Below is a small trained network, with its code and all its weights. Each question gives an input and a target symbol and asks what happens when units are switched off, that is, made to give their printed mean instead of their output.

import numpy as np


def w(rows, s, z=0):
    codes = np.array(rows[::2]) - 128.0
    scale = np.full(codes.shape[1], s)
    scale[-1] = z or s
    return codes * scale


def f(y):
    return y / 2 * (1 + np.tanh(0.7978845608 * (y + 0.044715 * y**3)))


def softmax(a):
    e = np.exp(a - a.max(-1, keepdims=True))
    return e / e.sum(-1, keepdims=True)


def log_softmax(a):
    a = a - a.max(-1, keepdims=True)
    return a - np.log(np.exp(a).sum(-1, keepdims=True))


def net(x, mask):
    ids = ['εηθμπσω'.index(c) for c in x.split()]
    T = len(ids)
    res = E[ids] + P[:T]
    q, k, v = (res @ M[0].T for M in (Q, K, V))
    z = softmax(np.where(np.tri(T) > 0, q @ k.T / 3**0.5, -1e9)) @ v
    res = res + np.where(mask[0], z, O[0][:, -1]) @ O[0][:, :-1]
    y = f(res @ A[0][:, :-1].T + A[0][:, -1])
    res = res + np.where(mask[1:9], y, B[0][:, -1]) @ B[0][:, :-1]
    return log_softmax(res[-1] @ U[:, :-1].T + U[:, -1])


Q, K, V, O, A, B = {}, {}, {}, {}, {}, {}
E = w([
[126,174,188,147,116,208],'ε',
[126,76,72,146,10,153],'η',
[166,177,148,42,88,111],'θ',
[71,149,107,39,95,50],'μ',
[161,157,161,184,5,77],'π',
[118,69,174,154,152,201],'σ',
[109,131,88,178,198,79],'ω',
],0.014)
P = w([
[147,178,57,98,203,183],'0',
[66,156,51,113,135,140],'1',
[75,114,80,143,165,136],'2',
[93,67,112,149,142,103],'3',
[104,110,134,151,86,71],'4',
[227,28,32,147,100,123],'5',
[127,135,77,129,83,99],'6',
[107,195,29,140,194,167],'7',
[193,8,94,143,77,112],'8',
[138,20,112,178,57,90],'9',
[155,197,3,97,164,152],'10',
[104,95,96,161,115,113],'11',
],0.0049)
Q[0] = w([
[43,1,146,118,120,240],'H1',
[36,59,185,124,69,83],'H1',
[122,84,214,97,121,120],'H1',
],0.0046)
K[0] = w([
[116,172,24,159,217,120],'H1',
[83,104,54,199,253,219],'H1',
[72,213,33,232,164,201],'H1',
],0.0054)
V[0] = w([
[199,73,254,143,115,97],'H1',
[142,176,119,197,155,42],'H1',
[143,238,142,50,21,133],'H1',
],0.0067)
O[0] = w([
[2,143,182,213,37,123,7],'H1',
[211,228,136,87,177,41,213],'H1',
[138,34,253,110,105,33,167],'H1',
],0.0073,0.002)
A[0] = w([
[186,230,113,73,2,76,245],'N1',
[167,131,194,108,180,233,249],'N2',
[123,140,135,203,156,12,217],'N3',
[131,104,46,170,193,39,251],'N4',
[162,135,134,204,106,56,229],'N5',
[184,158,185,51,152,127,142],'N6',
[127,191,73,72,203,129,77],'N7',
[118,43,146,120,159,216,235],'N8',
],0.0071,0.0028)
B[0] = w([
[127,77,144,84,135,174,254],'N1',
[147,252,132,226,170,65,153],'N2',
[137,199,138,63,127,190,211],'N3',
[103,253,112,8,116,164,234],'N4',
[203,148,183,16,132,231,202],'N5',
[114,44,233,176,182,70,144],'N6',
[94,143,145,92,81,83,160],'N7',
[164,195,63,198,82,79,152],'N8',
],0.0061,0.007)
U = w([
[72,172,160,248,132,87,51],'ε',
[100,49,25,195,88,137,241],'η',
[110,2,135,96,222,36,110],'θ',
[111,113,62,80,160,44,18],'μ',
[129,49,233,120,124,175,4],'π',
[137,118,138,236,192,65,122],'σ',
[170,151,117,81,216,203,239],'ω',
],0.0055,0.0019)

Each question gives the input, a string of symbols that net reads in full, and the target symbol t.
The units are the heads (3 rows each of Q, K, V and O) and the neurons (one row each of A and B). Each row of codes is followed by its name. A weight is (code - 128) times the scale printed after its matrix; where a second scale follows, it is the last column's (O, A, B and U).
mask holds one flag per unit, heads first, then neurons. A switched-off unit (its flag False) gives its mean, the last column of its rows in O or B, instead of its output. The means were averaged over made-up inputs and are rounded, as every weight is.
A unit's drop is (log p(t) with every unit on - log p(t) with that unit switched off) / (log p(t) with every unit on - log p(t) with every unit switched off).
The circuit of an input: a set's keep is (log p(t) with only the set's units on - log p(t) with every unit switched off) / (log p(t) with every unit on - log p(t) with every unit switched off). Starting from all 9 units, units are removed one at a time, each time the one whose removal leaves the highest keep (on an exact tie, the one counted first), for as long as the keep stays at least 0.8.
circuit, biggest first: the units of the circuit, biggest drop first
most important unit: the unit with the biggest drop
k most important neurons: the k neurons with the biggest drops, biggest first
drop of u: that unit's drop, to one decimal
input ω ω μ θ, target θ: most important unit : N6
input π ε π, target π: circuit, biggest first : (H1 N5 N1)
input μ ω ω μ η θ ω μ ω π, target ω: circuit, biggest first : (N5 H1)
input π ε π θ, target π: circuit, biggest first : (H1 N6)
input ω ω ω σ π, target ω: circuit, biggest first : (H1 N5)
input θ ω ω η ω ω ω π ω ω, target ω: circuit, biggest first : (N4 H1)
input σ θ η σ σ, target η: circuit, biggest first : (H1 N8)
input π ε π π θ, target π: circuit, biggest first : (H1 N1 N6)
input σ π ω ω ω ω π μ π ω, target ω: 3 most important neurons : (N4 N3 N5)
input π ε ω θ π ε μ ω μ σ ω σ, target σ: drop of N2 : 0.3
input π μ μ ω σ θ ω ω μ ω π, target π: drop of H1 : 0.2
input ω μ π ω θ μ μ ε, target σ: drop of N8 : 0.0
input ω π θ θ π π μ σ, target σ: drop of N2 : 0.2
input μ η ε, target σ: most important unit : N2
